Each row has a class, written after it.
[-192  326 -317  720  114  -39 -200  -51 -172  141 -222  142  396  -96
  248   14  -72 -309 -322   20   55 -485   10 -346  107 -198  438   54
   12 -494  212  -87 -152  105   29  447  281]
K_353
[ 238  208  102 -277  124 -267 -113   76  -14   18   32 -351   51  102
   34  172   88  264  324   29   41   22  143 -147   75   21  -96 -155
  -20  -36   86  137  286 -103  -69 -158  237]
K_353
[ -96  153  300  -24 -125   89  -23  268   35  201   20  -44  129  157
  -49  -12  275  -77  152 -342  171 -182  154  201  100  -46  210   57
 -113  -78 -198  131   53   -1 -113  -28  -15]
K_519
[ -87  -61   79 -385  -26   22   53  365  112 -412  -20  115 -395  184
 -155  128   21  134  805  -22   92   60   49  -62  -97  292  104    8
   31  -38  -58  156  253 -406  159  -88  199]
K_519
[ 320  118  151 -155   80    4  314  241   70  163  190  -35 -149 -101
  -69  212  218  -21  410  154  119 -107  136   37   67 -163 -140  203
  102  -21   21  268  157 -164  -94 -342  103]
K_353
[ -79  110  195 -220  -74 -135  -21  -88  -60  182 -204   35  -28   23
  -33  -68  142   50   16 -170  -17  113   56  249   71 -147 -104   30
  -82 -137 -115  118 -170   -1 -188  -75    9]
K_642
[ -30  105  253   97  -53  -58   13 -361   48  392 -292   54  310  113
   86 -274  140  261 -217 -286 -243  166  215   76  154 -122  -55   75
 -272   39 -136   20 -230   39 -437 -265    0]
K_607
[  25 -145  -42  -42  143  -34  272  398  208   47   26 -382  246 -278
 -150    5  125 -317   83   51 -155    7  387   42    4 -336    4 -190
   94 -206  -81  141 -173  129  122  -74  -85]
K_803
[-100  241  180   47  355   68  479  308  326  205  144 -195  436 -185
   39  265  202 -118  369  238 -147 -216  393   57  223 -282  363   54
  -85 -135 -233  137  -71 -233 -318   -4  149]
K_642
[   4  224   41 -306 -273  343  -44  487   41 -380  -59  442 -295   12
 -197  385  -33  122  673   49  229 -152 -142  186   41 -114  410  141
    8 -195 -222 -180   75 -286  174  -48  -99]
K_640
[  60  153  292 -481 -342  -22  -27  149  236  -14 -114  275 -221    0
  -28  139  107  261  478 -221  179 -272   41  283   47   24   27  191
 -208  168 -317  -44  242 -126 -264 -161 -104]
K_640
[  30  139  248  -30  -38   46   68   70  -20  116  -54  -40  -50  113
  -21  -33  116   30  163 -246   97  -90  160   82   72   73  105   76
 -126  -59 -105  133   96 -111 -143 -133   61]
K_642
[-309  -48  301  -78  -78   68  349 -299 -238   37  -57   14  465  161
 -175 -192  444  272 -164 -167 -207  220   91  158  -61   53 -222   67
 -147 -200 -168   88 -430    9 -180 -120  230]
K_803
[-156  216 -149  327  569 -109   48  102  -78  282  -96 -206 -150 -172
 -130   21   59 -107   -8  -31   89  -38  -18  -48  -14 -272   34  264
  298 -155  111  323 -243 -302  151 -175  308]
K_607
[ -73   89   51 -265 -341  -31  -93  232   59 -501 -118  345 -499  219
 -163  202 -109  306  758  -43  324   14 -213  169 -179  -39  215  -15
   30 -332 -176  216  179 -360  169  151   70]
K_838
[  25   25  233 -412 -138  355  -13  316   28 -459  -50  224 -506  207
 -133  232   14   60  577  -90  197 -125 -233  213  -30  336  400  133
 -273  410 -222  -66  516 -335  -44 -217   -6]
K_600
[ 173  161  -22    0  384  166  309  469  145   29   30 -417  318 -257
    9  189  142 -302   21   30 -110 -170  129 -127  174    6  341   -6
  -68   91 -103   59  -23   41 -162 -119 -220]
K_607
[ -45  -73  224  356  133 -136  628  587  165  -60  250 -433  112   60
  -29   24  449  206  186   21  147  291 -143  -38 -253   75  232  139
 -199    3 -196  573  222 -401   50 -118  287]
K_838
[ -83  166 -123  -59  489  -43  168  337 -226  227   62 -267 -270 -385
 -166 -120  283 -307   16  132  227 -173 -154  -91   52 -112   54  124
  374   -9   69  145 -323 -277  214 -138    5]
K_642
[ 114  330  159  -26  269   42  321  197  140  229  154 -159   -6 -228
  -91  253  156   75  274   23  172 -348  201  -15  131   35  179  221
   55   33  -13  241  130 -234 -176 -311  118]
K_803
[ -45  157  411 -261  150 -389 -156   89  142  -22 -212 -208 -179  -85
 -203  253 -162  369  484  -28   49   84  165  182   64  -70 -139  -76
 -113 -146  -67  306  135 -174 -298 -202  293]
K_642
[-298  -32  141 -169  325 -374 -203  -71  -72 -108 -315 -199 -332   21
 -203   -1 -131  275  370   65  -21  283  -28   74 -137   75 -148 -128
    7   32 -158  280   76 -366    7  -69  148]
K_642
[  37   86  -22  277  114  266  414  364  173  361  317  182   76  162
  -29  -44  307 -174  345  -78  300 -148  138 -278   85 -121  120  408
  161  -60   33   28  -32  -21  250 -265  205]
K_838
[-136   22  -54  266  170   16  170  417   53  225  137  -79  -25 -136
 -147  -13  208 -162  112   -8  145  -86    7  -77  -22 -163   38  166
  223 -108   50   88  -88  -18  109  -85  159]
K_600
[ 142  -64  -71  184  -59   -2  494  222  -59   77  301   10  -86 -111
 -146   47  263   28  117  111  177   10   66  -28 -228 -202  -53  179
  305 -334  100  275  -42 -330  263 -219  224]
K_640
[-309  -18  134   87  -74  -80  340  423   63  227  142  202 -118 -194
 -358   45  296   77  285  -59  209 -453  -89  158  -90  -10   42  349
  -18 -241  -33   49 -160 -307 -164 -363  135]
K_600
[-406   41  574  353  645 -255   14  114 -142  225 -318 -359  257   34
 -188  -90   19  386   33  119 -178  181  -89 -154  -18  -51 -513  101
 -336  110    3  427 -152 -367 -604 -258  380]
K_51
[ -15  168  501  125 -113   -5  244  229   76  185 -449  145 -108 -221
 -274  -13  165  214  195 -352   11   81  149  529   49   96  172  353
 -286 -142 -266  403 -134 -128 -233 -820  -88]
K_353
[  76  311  270 -144  164 -365   69 -650   70  119 -318 -194  -14  -68
  136  -39   75  522   99  -16  -51  289   81  -13   42 -246  -55   42
   -9  156 -162  218   12 -420 -380 -190  390]
K_353
[ 148  175   28  189  100   25  196  305  -66  256  130  -18  -71  -74
 -133    0  238  -36  181 -160  176   85  -52  -28   46 -323   21  149
  231 -201   12  288 -121 -219  229 -293  110]
K_519
[  52  263   24 -310 -230  182  -33  348  -12 -377   59  204 -185  142
  -79  197  133   29  574    2  350 -227 -258  -23  -15  -12  308   75
  -13  -98 -143  -29  149 -288  117  157   23]
K_51
[  51   73  -94  235   64 -166  163  220   21   26  148 -148  -22 -142
 -127   34  165 -161   -4   44  249  -70   88  -98 -196    6   30  202
  227 -135  128  180    2 -123  272 -177  225]
K_353
[-200  450  149  331  109  112  319  435  511   73  -36  -17  626  -81
 -401   51  356    4  629   -2   12  -41  277  110  133 -899  338   88
   98 -542 -563  307 -565  113   64  121   56]
K_803
[-158  262  -43  137  222 -104  -42 -246   37  136  -34  135  -97 -127
  -62  -13  -35   90  157   12   34 -141  -39   40   68 -308   88  112
  182  131  -83  121 -146 -193   48   12  198]
K_642
[-559  245 -116  522  387 -198 -101 -569  148   52  -45  105   91 -266
  -96 -165  -97   75 -206  571  -99   35  -58  -77 -131 -233  -26  170
  330  208   88   23 -542 -195  -95  285  418]
K_600
[-309  483 -109  203  188 -193 -220 -350   31   75 -169  242  -48 -216
   45   80 -179  -33   36  242  206 -129  -25  -74   13 -474   50  201
  422   92  -49  -24 -288 -342   42  324  377]
K_600
[-260  355   94  493  -37 -100 -170 -517  147  -78 -272  333  189  144
  -41  -17  -81  187  244   81   53   38   22  -97  -75 -269  238  169
  -53  159 -240   93  -37 -102  137  125  451]
K_640
[ 100  133  -60  128  286  -47   -5  324  150   84  -23 -614  453 -131
  -40  174   74   44  -20    4 -321  -26  303  -82  105 -259  190 -337
 -105 -126 -187  164   26   31   10    5 -138]
K_519
[-314  421  123  633 -345 -321 -281 -467 -186 -131  129  825 -145  718
   37 -247  413  615  671 -255  321   80 -327  245 -400  482 -166  340
  -89 -240 -242  842  413 -159  202  401  875]
K_600
[ 298   96  216 -144   17 -174 -251  158  -33  -65    9 -371  -96   72
   28  203 -104  349  305  -22  -38  121   86 -105  121  220  -23 -237
 -231   51   11   79  369 -147 -171 -132   86]
K_607
[  63  172   67 -252  291 -236 -412  572  -42 -151 -115 -226 -648 -145
 -255  229 -139   11  453   -6  465    5 -228  -85  -44  230  188   31
   86  130   16  105  336 -373  113 -217  -40]
K_607
[  19  260  -51  -13 -179  143  128  721  232 -428 -136  239 -137  119
 -481  305   80   -6  737 -457  292  -66 -164   36  -63 -211  543  236
   28 -253 -162  208   42  -36  425 -343   78]
K_607
[-160  175 -381   75 -247  475  -33  -72 -147 -408   -9  416  -10  253
   36  146  -17   -1  230  141   29 -406 -302 -253   60  164  677   16
 -107   71  137 -403    4  -19  486   77  111]
K_838
[ 142  175   81 -190 -326   97   13  239   12 -386   61  250  -96  283
  -58  182   80  119  593  -29  311 -157 -204   11  -61  -87  239   27
  -39 -151 -138   48  253 -187   82  103   27]
K_353
[ 101   14   29  -73  -37 -438 -325  -54   87   77  173 -185 -265   16
   34  209  -74  227  263   18   18  -11   46  148  -89   16 -153 -227
  -20   32   95  325  469 -120  -38   49  198]
K_519
[ -67 -140  228 -151 -360   61  119  362  -64  140   -5   95  -72   45
  -32  -55  270   -4  172 -393   38  209  227  208  -10   30  -82    1
   13 -396   64   45  -26   14 -169 -149   56]
K_51
[-334  275   56   44  414 -181  -34 -221   19   32 -356   25   33 -438
  -78 -190  -51  -14   -3  142  -18  -75  -37  -38   92 -275   -1   40
  214  151  -50  125 -489 -148 -133   50  162]
K_803
[ 145  154  333 -165 -127 -176   16   38   62  100 -140 -156   86  138
   16   38  116  231  227 -241   30  104  169  108   45  -15 -123  -29
 -167 -170 -129  240   88  -66 -381 -116   41]
K_607
[ -51  160  169 -402  -11   85  199    0   37 -351   95  151 -321   90
 -130  159  106  276  547  235  212 -203 -164   82  -90  198  198  109
  -58  153 -171  163  200 -553 -151   20   47]
K_803
[ 110  152  172  -98  408 -189  325  331 -113  199  101 -536 -201 -342
  -75   29  331  -91   -5   89  135 -112  -69   90  -35   42   54   80
   54  165   18  421   54 -442 -124 -312   61]
K_640
[  40  453  105 -330 -130  211  214   38  156 -319  -45  356   51  210
 -156  407  -95  279  645  -17  229   32  -12   76   69  -67  295  205
   96 -125 -145   59    2 -253  103 -166   42]
K_803
[ -30   70   48 -139  -32 -315 -305   38  -23 -177 -128 -114 -118   65
  -52  189 -214   15  228  134   64   74  143  -34  -68  150 -125 -210
   23 -146  130  181  203   97   46  169  138]
K_642
[  33  187  332   79 -188   64   14 -221   58  107 -114   44  118  333
   66 -128  236  167  142 -174   68  248  141  275    0 -134   30   66
  -89 -175 -277  399   -6    2  -79   78  119]
K_519
[-487  230  184  230   84 -261  -44 -531  179   11 -258  249 -124 -265
  -45  -86  -90  110  246  257   36   31   30  161  -74 -188  122  133
  206  178 -106  174 -321 -386  -89   37  384]
K_519
[-138  142   31 -131  524 -453 -167  176    8  140 -207 -592 -129 -308
  -59  138 -170  236   22    1  -60  226  125   80   57   67  -92 -127
  133 -207   94  231 -103 -213  -30 -143  161]
K_642
[  28   84   71 -432   55  300  -80  387 -247 -343   17   40 -406  256
  -86  110   33   16  376   69  266 -196 -313  -96  106  225  355  -11
  -57  166  -83  -54  270 -379    5  138 -101]
K_600
[  94  123   16 -196 -123 -366 -124  262  156  227   33 -220  -63   28
  -44  197   68  310  293 -316   89   34  249  171  -25    5 -161  -52
   65 -217 -100  199  300    5   23 -154   85]
K_600
[  27  -55  -39   58  184  114  251  455  268 -155   -9 -409  325 -165
  -86  125   68 -257  248  133 -181 -136  250 -101   82 -220  279 -176
  -75 -200 -103  124  -63  121   30  103  -14]
K_51
[ 337 -141  -76  -24   22  169  392  245  112 -110  179 -346  409  -88
  189  226   65 -218  -22  295 -314  -52  255 -138  160 -190  169 -240
  -95 -213   46   25   75  199 -165  209 -118]
K_353
[  86 -131  148 -540  -97 -188   -3  200  -91   38   53  -38 -310  104
 -166   92   48  144  296   -4  128  360  -45  132   69 -186 -252  -38
  139  -69  -22   81   19 -152   56 -120   69]
K_600
[  81  -99   51   32  109  -55   71  322    2  -20   -7    6 -593 -176
 -389   78  -18 -136  320 -138  237  159  -21  168 -113  104  -20  311
  198   90  -44  324   31 -183  372 -485   41]
K_607
[ 357  262  145 -197 -201  234  257   86  138 -378  301   -4  -86  275
   87  115  113  295  718  200  329 -380  203 -257 -123  389  208  -10
   81    6 -108  147  499 -390  -26  111   82]
K_640
[  30  337 -121 -149  350 -374 -482 -102  -43   80 -162 -195 -223   93
  -85  149  -97  196  289  101   81   43   52 -120  -56   49 -269   -4
  135  153  105  239  190 -150  195 -177  256]
K_607
[-420 -142    5  114  384 -377  -45  -94   35  180 -300   20 -305 -197
 -292 -303  111  -96  -15   33  199  299  111  198 -331 -196 -352  280
  310 -139  -41  370 -385 -154  361 -306  419]
K_838
[ -31 -156 -113  335  176  201  121  248  230   71 -112 -333  251  -88
  -22   52  -76 -153  -38  -60 -327    7  274 -139   69  -82  236 -123
 -104 -117  -38  -44  -35  176   67  -89 -148]
K_519
[  82   29  107   25 -561   56 -468  101  -96 -144   17  307 -421  200
 -221 -241  135  -60  307 -347  313  105  -11  168  -74  187  145  -21
 -112  -54 -154  -52  145  119  416  -35   -7]
K_803
[-186  110  387  114   12  -93   78   75  -18  200 -173 -120   75   87
  -99 -186  232  210   57 -195  -31  205  106  291   23  -30  -40   84
 -152 -187 -173  304 -185 -159 -273 -166  195]
K_600
[  50   50   58 -193 -100   10   43  109   16  255   -5   65 -124  102
   63 -116  258  -41  180 -305   84   85   68  224   90 -219  -54   68
   15 -131 -193  143  -72   16   41  -41  -50]
K_838
[ 215  726  230 -246  542 -348 -360  243   79    5  -15 -820   50   -5
  -36  560 -134  130  547  184  209  -14  209  -79  242 -269  143 -328
  119 -229  -94  407  280 -202 -178  278  207]
K_642
[-161   73  -58   72 -283   95 -399 -293 -477   23 -167  364 -303   61
   28 -104  133 -134 -345 -102  104  153 -396   68 -177  -99  -98   70
  -15  439   20 -191   62 -148  136    3  -26]
K_51
[ 216  200  160 -263  312 -292  252   86  120  -84  284 -337  -66 -127
 -175  379   12  372  541  291   39  233   14  110   12   28 -220   13
  242  -43   83  474   28 -242  -34 -272  284]
K_607
[-173  273  182  445  388  -91  -21 -229  -41  214 -184 -253  209    3
   94 -132   -7  284 -224  -35 -174   88    1   76   66 -101  -51  109
  -53  -84  -34  321 -247 -169 -385   79  134]
K_353
[ -46  214  -33 -140  322 -395  -78 -642  133  144    5   31 -314 -183
   78  105 -157  259  325  379  -12   31  121  140  -42 -244 -198    5
  302  268  -71  310  104 -384  -28   36  328]
K_642
